Here is a tiny trained network, its code and every weight. The questions are about switching its units off for an input and a class, where a switched-off unit gives its printed mean instead of its output.

import numpy as np


def w(rows, s, z=0):
    codes = np.array(rows[::2]) - 128.0
    scale = np.full(codes.shape[1], s)
    scale[-1] = z or s
    return codes * scale


def f(y):
    return y / 2 * (1 + np.tanh(0.7978845608 * (y + 0.044715 * y**3)))


def log_softmax(a):
    a = a - a.max(-1, keepdims=True)
    return a - np.log(np.exp(a).sum(-1, keepdims=True))


def net(x, mask):
    res = np.array(x, float).reshape(1, 5) / 4 @ E
    y = f(res @ A[0][:, :-1].T + A[0][:, -1])
    res = res + np.where(mask, y, B[0][:, -1]) @ B[0][:, :-1]
    return log_softmax(res[-1] @ U[:, :-1].T + U[:, -1])


A, B = {}, {}
E = w([
[90,56,39,124],'x0',
[32,182,162,66],'x1',
[145,108,179,148],'x2',
[136,211,38,48],'x3',
[111,160,78,254],'x4',
],0.0064)
A[0] = w([
[117,126,113,168,161],'n0',
[140,182,141,215,158],'n1',
[89,94,150,124,2],'n2',
[68,74,207,177,150],'n3',
[91,19,127,104,82],'n4',
[166,121,174,26,149],'n5',
[69,156,114,143,38],'n6',
[164,99,76,133,166],'n7',
[173,136,154,137,158],'n8',
[102,140,203,147,189],'n9',
[150,110,108,131,20],'n10',
[195,100,60,136,184],'n11',
[128,127,99,116,132],'n12',
[155,131,109,137,135],'n13',
[130,123,139,199,202],'n14',
[133,140,124,74,205],'n15',
[139,46,39,125,164],'n16',
[98,131,87,75,194],'n17',
[142,154,132,166,159],'n18',
[7,208,84,105,80],'n19',
],0.013,0.0025)
B[0] = w([
[159,132,148,127,160],'n0',
[198,90,114,148,207],'n1',
[96,114,174,143,129],'n2',
[132,117,240,170,230],'n3',
[33,57,146,184,189],'n4',
[193,133,159,5,238],'n5',
[92,141,142,95,149],'n6',
[137,151,96,172,173],'n7',
[157,149,166,115,160],'n8',
[194,151,181,146,193],'n9',
[102,139,125,151,121],'n10',
[143,176,91,177,199],'n11',
[122,121,101,140,141],'n12',
[142,149,125,128,138],'n13',
[172,112,186,157,202],'n14',
[146,107,102,90,187],'n15',
[129,109,41,244,223],'n16',
[121,88,82,133,203],'n17',
[159,120,131,132,156],'n18',
[14,182,48,37,254],'n19',
],0.022,0.0063)
U = w([
[142,253,95,210,90],'0',
[111,1,47,107,60],'1',
[117,186,221,141,125],'2',
[177,115,127,23,153],'3',
[53,10,173,154,121],'4',
[39,202,70,44,111],'5',
[197,139,135,143,255],'6',
],0.008,0.0022)

Each question gives the input, the list of numbers given to net, and the class t.
The units are the neurons (one row each of A and B). Each row of codes is followed by its name. A weight is (code - 128) times the scale printed after its matrix; where a second scale follows, it is the last column's (A, B and U).
mask holds one flag per neuron, in row order. A switched-off neuron (its flag False) gives its mean, the last column of its row in B, instead of its output. The means were averaged over made-up inputs and are rounded, as every weight is.
A unit's drop is (log p(t) with every unit on - log p(t) with that unit switched off) / (log p(t) with every unit on - log p(t) with every unit switched off).
The circuit of an input: a set's keep is (log p(t) with only the set's units on - log p(t) with every unit switched off) / (log p(t) with every unit on - log p(t) with every unit switched off). Starting from the 12 units with the biggest drops (on a tie, the unit counted first), units are removed one at a time, each time the one whose removal leaves the highest keep (on an exact tie, the one counted first), for as long as the keep stays at least 0.8.
circuit, biggest first: the units of the circuit, biggest drop first
top k neurons: the k neurons with the biggest drops, biggest first
drop when u is switched off: that unit's drop, to one decimal
input [-5,2,5,2,8], class 6: circuit, biggest first	n1
input [-5,-5,8,7,8], class 6: top 3 neurons	n1; n19; n16
input [-1,8,-4,-6,0], class 2: circuit, biggest first	n3; n9
input [4,-2,6,-3,7], class 6: top 2 neurons	n1; n19
input [8,-8,6,-3,-3], class 0: top 3 neurons	n11; n16; n7
input [0,3,4,-8,3], class 2: circuit, biggest first	n9; n3
input [2,-1,-6,1,3], class 0: circuit, biggest first	n5; n11
input [-5,-7,-1,3,-4], class 3: top 4 neurons	n5; n16; n19; n3
input [-1,2,-6,-5,-2], class 2: top 2 neurons	n16; n17
input [2,3,2,-4,-7], class 4: top 2 neurons	n4; n3
input [-7,4,-4,-4,8], class 2: top 3 neurons	n3; n16; n17
input [0,5,-6,-4,-5], class 3: top 2 neurons	n5; n16
input [-5,-1,-1,4,-1], class 3: top 2 neurons	n19; n16
input [3,-6,-8,1,-4], class 0: circuit, biggest first	n11
input [1,7,8,-6,5], class 2: top 2 neurons	n9; n3
input [-8,2,8,5,-3], class 3: drop when n5 is switched off	0.1
input [-3,0,-2,-8,-5], class 2: drop when n3 is switched off	0.1
input [6,2,1,-2,-2], class 4: drop when n4 is switched off	0.3
input [4,1,-7,2,1], class 5: drop when n19 is switched off	0.8
input [-1,2,0,-3,3], class 2: top neuron	n16
